Here is a tiny trained network, its code and every weight. The questions are about switching its units off for an input and a class, where a switched-off unit gives its printed mean instead of its output.

import numpy as np


def w(rows, s, z=0):
    codes = np.array(rows[::2]) - 128.0
    scale = np.full(codes.shape[1], s)
    scale[-1] = z or s
    return codes * scale


def f(y):
    return y / 2 * (1 + np.tanh(0.7978845608 * (y + 0.044715 * y**3)))


def log_softmax(a):
    a = a - a.max(-1, keepdims=True)
    return a - np.log(np.exp(a).sum(-1, keepdims=True))


def net(x, mask):
    res = np.array(x, float).reshape(1, 5) / 4 @ E
    y = f(res @ A[0][:, :-1].T + A[0][:, -1])
    res = res + np.where(mask, y, B[0][:, -1]) @ B[0][:, :-1]
    return log_softmax(res[-1] @ U[:, :-1].T + U[:, -1])


A, B = {}, {}
E = w([
[101,91,183,131,2],'x0',
[106,76,216,163,185],'x1',
[68,245,165,175,83],'x2',
[94,55,140,112,33],'x3',
[168,56,110,100,75],'x4',
],0.01)
A[0] = w([
[160,2,179,112,144,133],'n0',
[101,174,159,151,142,149],'n1',
[107,109,113,126,138,254],'n2',
[105,204,189,153,136,202],'n3',
[117,114,107,106,72,154],'n4',
[158,158,90,109,172,122],'n5',
[114,83,109,104,64,158],'n6',
],0.02,0.0045)
B[0] = w([
[125,4,162,124,153,250],'n0',
[103,168,153,144,143,197],'n1',
[132,114,118,118,154,153],'n2',
[111,186,179,150,143,238],'n3',
[139,155,110,131,82,199],'n4',
[127,161,74,119,176,184],'n5',
[145,116,115,112,52,224],'n6',
],0.031,0.019)
U = w([
[139,132,86,110,9,4],'0',
[115,44,140,112,129,180],'1',
[23,199,220,175,106,183],'2',
[116,147,5,109,182,113],'3',
],0.011,0.002)

Each question gives the input, the list of numbers given to net, and the class t.
The units are the neurons (one row each of A and B). Each row of codes is followed by its name. A weight is (code - 128) times the scale printed after its matrix; where a second scale follows, it is the last column's (A, B and U).
mask holds one flag per neuron, in row order. A switched-off neuron (its flag False) gives its mean, the last column of its row in B, instead of its output. The means were averaged over made-up inputs and are rounded, as every weight is.
A unit's drop is (log p(t) with every unit on - log p(t) with that unit switched off) / (log p(t) with every unit on - log p(t) with every unit switched off).
The circuit of an input: a set's keep is (log p(t) with only the set's units on - log p(t) with every unit switched off) / (log p(t) with every unit on - log p(t) with every unit switched off). Starting from all 7 units, units are removed one at a time, each time the one whose removal leaves the highest keep (on an exact tie, the one counted first), for as long as the keep stays at least 0.8.
circuit, biggest first: the units of the circuit, biggest drop first
top k neurons: the k neurons with the biggest drops, biggest first
drop when u is switched off: that unit's drop, to one decimal
input [-6,-8,-3,5,0], class 3: circuit, biggest first : [n5]
input [2,0,0,-5,3], class 3: circuit, biggest first : [n0; n3; n6]
input [-3,-6,-6,8,-2], class 0: top 2 neurons : [n6; n4]
input [4,-4,0,-1,-3], class 0: top 3 neurons : [n3; n1; n0]
input [8,2,-2,7,-6], class 0: top 2 neurons : [n6; n4]
input [-5,-3,4,0,5], class 3: top 2 neurons : [n0; n3]
input [6,2,2,-4,7], class 0: top 2 neurons : [n6; n4]
input [-8,-4,-1,-5,-3], class 3: drop when n5 is switched off : 0.1
input [-8,-6,-2,4,-1], class 3: drop when n1 is switched off : 0.0
input [5,-4,-5,1,-2], class 0: drop when n6 is switched off : 0.2
input [-6,5,0,-4,-1], class 3: drop when n0 is switched off : -0.1
